Below are the code and all the weights of a small trained network. Each question names an input and a class and asks about switching units off, where a switched-off unit gives its printed mean instead of its output.

import numpy as np


def w(rows, s, z=0):
    codes = np.array(rows[::2]) - 128.0
    scale = np.full(codes.shape[1], s)
    scale[-1] = z or s
    return codes * scale


def norm(h):
    return h / np.sqrt((h * h).mean(-1, keepdims=True) + 1e-5)


def f(y):
    return y / 2 * (1 + np.tanh(0.7978845608 * (y + 0.044715 * y**3)))


def log_softmax(a):
    a = a - a.max(-1, keepdims=True)
    return a - np.log(np.exp(a).sum(-1, keepdims=True))


def net(x, mask):
    res = np.array(x, float).reshape(1, 8) / 4 @ E
    u = 0
    for l in range(3):
        y = f(norm(res) @ A[l][:, :-1].T + A[l][:, -1])
        res = res + np.where(mask[u : u + 13], y, B[l][:, -1]) @ B[l][:, :-1]
        u += 13
    return log_softmax(norm(res)[-1] @ U[:, :-1].T + U[:, -1])


A, B = {}, {}
E = w([
[130,128,130,129,132,127],'x0',
[177,181,114,57,149,131],'x1',
[131,127,127,126,129,128],'x2',
[153,109,219,95,47,248],'x3',
[107,45,130,64,150,116],'x4',
[29,200,231,74,104,51],'x5',
[253,77,235,172,109,16],'x6',
[141,135,66,113,28,102],'x7',
],0.0053)
A[0] = w([
[93,141,155,177,185,157,58],'0.n1',
[112,49,141,72,132,113,69],'0.n2',
[99,38,162,74,222,139,104],'0.n3',
[112,53,70,79,48,92,106],'0.n4',
[144,224,162,226,194,165,206],'0.n5',
[155,121,151,156,166,168,157],'0.n6',
[139,180,147,171,147,152,65],'0.n7',
[1,118,168,122,87,64,26],'0.n8',
[199,186,131,49,168,132,158],'0.n9',
[154,214,96,194,58,126,175],'0.n10',
[98,109,59,132,155,181,4],'0.n11',
[139,210,161,209,124,157,74],'0.n12',
[101,102,180,119,113,117,130],'0.n13',
],0.0099,0.0036)
B[0] = w([
[76,70,191,123,145,132,152],'0.n1',
[178,167,110,35,112,131,161],'0.n2',
[129,60,77,21,42,85,230],'0.n3',
[107,41,117,44,124,109,191],'0.n4',
[123,48,81,33,69,106,252],'0.n5',
[138,99,70,131,67,128,184],'0.n6',
[171,95,87,91,124,79,131],'0.n7',
[164,219,88,118,90,123,231],'0.n8',
[42,84,106,233,12,98,216],'0.n9',
[99,2,140,5,171,117,207],'0.n10',
[186,219,145,91,168,161,168],'0.n11',
[136,112,129,5,134,102,164],'0.n12',
[136,195,60,151,59,106,184],'0.n13',
],0.0063,0.0041)
A[1] = w([
[194,205,67,121,75,95,130],'1.n1',
[116,159,42,149,76,119,239],'1.n2',
[129,113,86,145,217,41,128],'1.n3',
[26,198,188,124,130,53,137],'1.n4',
[105,132,38,139,203,44,88],'1.n5',
[184,97,203,111,92,155,6],'1.n6',
[57,130,54,85,146,206,98],'1.n7',
[239,137,215,174,114,96,55],'1.n8',
[74,26,130,126,39,53,125],'1.n9',
[125,21,74,201,62,73,129],'1.n10',
[169,119,180,91,106,254,111],'1.n11',
[103,126,162,144,43,201,79],'1.n12',
[188,83,95,179,150,162,145],'1.n13',
],0.0084,0.0019)
B[1] = w([
[81,85,207,138,172,137,157],'1.n1',
[126,92,219,128,183,192,174],'1.n2',
[88,114,163,156,28,167,153],'1.n3',
[231,145,142,103,93,233,171],'1.n4',
[112,57,133,205,3,186,162],'1.n5',
[38,106,116,170,105,83,147],'1.n6',
[76,142,217,146,213,130,187],'1.n7',
[50,204,70,140,203,85,148],'1.n8',
[131,101,222,153,187,163,254],'1.n9',
[129,196,165,111,172,147,209],'1.n10',
[85,139,131,191,79,108,160],'1.n11',
[126,58,112,179,127,167,156],'1.n12',
[182,246,130,68,94,151,144],'1.n13',
],0.0076,0.0094)
A[2] = w([
[177,97,51,199,154,169,74],'2.n1',
[170,131,149,184,183,37,134],'2.n2',
[130,110,226,140,161,213,236],'2.n3',
[143,138,178,63,60,150,155],'2.n4',
[55,92,81,119,31,104,33],'2.n5',
[198,105,160,159,73,2,229],'2.n6',
[153,51,110,42,144,123,144],'2.n7',
[115,91,45,58,54,147,59],'2.n8',
[92,74,69,206,32,94,59],'2.n9',
[191,69,128,149,120,85,79],'2.n10',
[77,164,191,106,161,92,113],'2.n11',
[221,49,52,172,221,190,220],'2.n12',
[135,111,116,209,85,145,4],'2.n13',
],0.0087,0.0026)
B[2] = w([
[156,169,145,10,93,110,124],'2.n1',
[98,108,123,149,182,189,135],'2.n2',
[210,115,108,182,169,5,254],'2.n3',
[152,115,1,129,103,134,182],'2.n4',
[95,125,67,144,86,178,128],'2.n5',
[32,159,12,87,195,232,159],'2.n6',
[69,148,127,126,80,23,159],'2.n7',
[62,151,122,91,149,180,127],'2.n8',
[114,121,179,185,45,167,129],'2.n9',
[7,111,115,73,136,227,132],'2.n10',
[182,138,99,167,149,159,161],'2.n11',
[178,207,101,116,68,134,142],'2.n12',
[102,149,129,153,76,76,127],'2.n13',
],0.0073,0.014)
U = w([
[46,204,155,127,223,240,176],'0',
[223,254,89,83,32,168,130],'1',
[79,79,140,188,3,204,34],'2',
[170,108,190,144,138,122,177],'3',
[69,89,82,19,100,113,3],'4',
[147,129,142,131,124,107,224],'5',
[144,129,140,130,122,101,200],'6',
[146,77,118,111,145,108,35],'7',
],0.014,0.0049)

Each question gives the input, the list of numbers given to net, and the class t.
The units are the neurons (one row each of A and B). Each row of codes is followed by its name. A weight is (code - 128) times the scale printed after its matrix; where a second scale follows, it is the last column's (A, B and U).
mask holds one flag per neuron, layer by layer. A switched-off neuron (its flag False) gives its mean, the last column of its row in B, instead of its output. The means were averaged over made-up inputs and are rounded, as every weight is.
A unit's drop is (log p(t) with every unit on - log p(t) with that unit switched off) / (log p(t) with every unit on - log p(t) with every unit switched off).
The circuit of an input: a set's keep is (log p(t) with only the set's units on - log p(t) with every unit switched off) / (log p(t) with every unit on - log p(t) with every unit switched off). Starting from the 12 units with the biggest drops (on a tie, the unit counted first), units are removed one at a time, each time the one whose removal leaves the highest keep (on an exact tie, the one counted first), for as long as the keep stays at least 0.8.
units of the circuit, in order: the units of the circuit, biggest drop first
unit that matters most: the unit with the biggest drop
k most important neurons: the k neurons with the biggest drops, biggest first
k most important neurons of layer l: the k neurons of layer l with the biggest drops, biggest first
input [-5,-1,6,5,-2,-7,-8,6], class 0: 3 most important neurons	(1.n7; 1.n4; 1.n11)
input [3,-2,-1,-6,8,-3,-1,-2], class 4: 3 most important neurons of layer 0	(0.n3; 0.n9; 0.n2)
input [-7,6,1,-2,-2,-5,-7,6], class 0: units of the circuit, in order	(1.n7)
input [3,-7,2,-3,-4,4,-6,0], class 3: 3 most important neurons	(1.n7; 2.n3; 2.n6)
input [8,-3,0,5,3,5,-8,8], class 0: units of the circuit, in order	(1.n7; 0.n3)
input [3,-6,6,3,-7,4,1,-4], class 4: units of the circuit, in order	(0.n12; 0.n5)
input [-5,3,2,6,2,-8,-4,2], class 1: 2 most important neurons	(1.n9; 2.n12)
input [3,6,-1,-7,-8,-1,3,-2], class 4: units of the circuit, in order	(0.n5; 2.n6)
input [-7,-1,6,-7,-7,4,7,-3], class 0: 2 most important neurons of layer 1	(1.n8; 1.n2)
input [6,0,-1,6,-1,8,1,4], class 1: 2 most important neurons of layer 1	(1.n9; 1.n7)
input [3,2,-2,6,8,5,0,-8], class 4: 2 most important neurons	(0.n3; 0.n2)
input [2,8,1,5,5,2,-4,-4], class 3: 2 most important neurons	(0.n9; 1.n7)
input [-7,6,-2,-1,-8,7,0,1], class 4: 3 most important neurons	(0.n10; 0.n12; 0.n5)
input [-4,-3,1,-4,8,-8,-3,1], class 1: units of the circuit, in order	(2.n12)
input [8,-8,2,-2,1,-1,-7,-4], class 3: units of the circuit, in order	(2.n6; 2.n10)
input [-6,-6,-2,1,-7,2,-6,3], class 4: 4 most important neurons	(0.n10; 0.n12; 0.n9; 0.n5)
input [8,-7,-1,8,-7,6,-4,-4], class 2: 2 most important neurons	(1.n11; 1.n10)
input [7,4,5,-4,-4,8,2,-5], class 1: 2 most important neurons of layer 1	(1.n4; 1.n7)
input [5,-5,5,-7,-4,-7,-4,7], class 1: 2 most important neurons	(2.n12; 0.n9)
input [-4,1,-3,7,6,-8,-3,4], class 1: unit that matters most	1.n9
input [-3,6,-1,-4,-7,4,-1,0], class 4: 3 most important neurons	(0.n10; 0.n5; 0.n12)
